[[ 14  10   5 -22  13 -20  17 -23   3 -20  19  11 -17  17  27 -18]
 [-17  -9 -30  20   0  18   4  -3  12  12  -9 -30  18  -9  12  20]
 [  8 -11   0  30  -9  29  12 -10  31  16  13   6  21  20  -6  33]]
=>
[[-18  20  33]
 [ 27  12  -6]
 [ 17  -9  20]
 [-17  18  21]
 [ 11 -30   6]
 [ 19  -9  13]
 [-20  12  16]
 [  3  12  31]
 [-23  -3 -10]
 [ 17   4  12]
 [-20  18  29]
 [ 13   0  -9]
 [-22  20  30]
 [  5 -30   0]
 [ 10  -9 -11]
 [ 14 -17   8]]

[[-15   1  14 -20   0  -6  -3  -9 -14   6]
 [ 21  -9 -21  14  26  -6   2  15 -10 -18]
 [ -8  -3  12  -4   2  17  24  -6   8 -31]
 [ 11  27   0  20   1  20 -12  10  24  -2]
 [-11   0 -14  -3  -7   3  13  -8   1  11]
 [ -8  22  -5   7  -2  33  29  -7  28 -14]
 [ 13  -7  20  -2   5 -11 -16  20 -11  14]
 [ 16 -18   8 -15  19 -21  19  14 -22   4]]
=>
[[  6 -18 -31  -2  11 -14  14   4]
 [-14 -10   8  24   1  28 -11 -22]
 [ -9  15  -6  10  -8  -7  20  14]
 [ -3   2  24 -12  13  29 -16  19]
 [ -6  -6  17  20   3  33 -11 -21]
 [  0  26   2   1  -7  -2   5  19]
 [-20  14  -4  20  -3   7  -2 -15]
 [ 14 -21  12   0 -14  -5  20   8]
 [  1  -9  -3  27   0  22  -7 -18]
 [-15  21  -8  11 -11  -8  13  16]]

[[ -7  11]
 [  3   5]
 [  8   1]
 [ -7 -22]
 [-35 -16]
 [ -4   6]
 [-15  -4]
 [  6  -9]]
=>
[[ 11   5   1 -22 -16   6  -4  -9]
 [ -7   3   8  -7 -35  -4 -15   6]]

[[  6 -12  12  -6  -9  -9 -26  15  17  11]
 [ -3   6 -14   4  -8   2   9  -7   0  12]
 [ 13 -14  14   3   1   5 -21  15  12   7]
 [  9 -13  15  -2   2   0 -20  13  11   0]]
=>
[[ 11  12   7   0]
 [ 17   0  12  11]
 [ 15  -7  15  13]
 [-26   9 -21 -20]
 [ -9   2   5   0]
 [ -9  -8   1   2]
 [ -6   4   3  -2]
 [ 12 -14  14  15]
 [-12   6 -14 -13]
 [  6  -3  13   9]]

[[  0 -26  16  28  -4 -23  11 -11  17  -2]
 [-10  -8  22   9   8 -30  -7 -13 -16  10]
 [-25   6 -19 -16   8  26 -24   8  18  12]
 [-18  -1 -19 -24 -19  22  -3  -5 -14  -5]
 [ 17   7  -3  -8  10 -29 -26  -7 -14   9]
 [ -5 -18  -2  -1  -9  21  24  -7  26 -28]]
=>
[[ -2  10  12  -5   9 -28]
 [ 17 -16  18 -14 -14  26]
 [-11 -13   8  -5  -7  -7]
 [ 11  -7 -24  -3 -26  24]
 [-23 -30  26  22 -29  21]
 [ -4   8   8 -19  10  -9]
 [ 28   9 -16 -24  -8  -1]
 [ 16  22 -19 -19  -3  -2]
 [-26  -8   6  -1   7 -18]
 [  0 -10 -25 -18  17  -5]]

[[ 12  -3  11  10  32  -1]
 [ 13  -4  -1   1  17   7]
 [ -8  -8 -17  -6  17 -11]
 [-15  -7 -22 -10  11 -15]
 [ 14  -4  -5  -4   4  14]
 [-18   4  12  11  10 -24]
 [ -4  -8 -31 -20 -11   5]
 [ -8  -8 -22 -10  12  -9]]
=>
[[ -1   7 -11 -15  14 -24   5  -9]
 [ 32  17  17  11   4  10 -11  12]
 [ 10   1  -6 -10  -4  11 -20 -10]
 [ 11  -1 -17 -22  -5  12 -31 -22]
 [ -3  -4  -8  -7  -4   4  -8  -8]
 [ 12  13  -8 -15  14 -18  -4  -8]]

[[ -6   6   9  -8   7   5  24   4   1   6   6  -4  -9]
 [-13  10  15  -8   6   8  25   2   2   7   9   0 -11]
 [  3   7   7 -10   6  -5  31   2  -4   4   0  -5  -8]]
=>
[[ -9 -11  -8]
 [ -4   0  -5]
 [  6   9   0]
 [  6   7   4]
 [  1   2  -4]
 [  4   2   2]
 [ 24  25  31]
 [  5   8  -5]
 [  7   6   6]
 [ -8  -8 -10]
 [  9  15   7]
 [  6  10   7]
 [ -6 -13   3]]

[[ -3  26  -4  -7   4  -1  -5   1 -10   3   0  -6 -11   7  -8]
 [ -6  22  -7  -3   2   6  -2   4 -12   6   2 -12  -9   6  -4]]
=>
[[ -8  -4]
 [  7   6]
 [-11  -9]
 [ -6 -12]
 [  0   2]
 [  3   6]
 [-10 -12]
 [  1   4]
 [ -5  -2]
 [ -1   6]
 [  4   2]
 [ -7  -3]
 [ -4  -7]
 [ 26  22]
 [ -3  -6]]
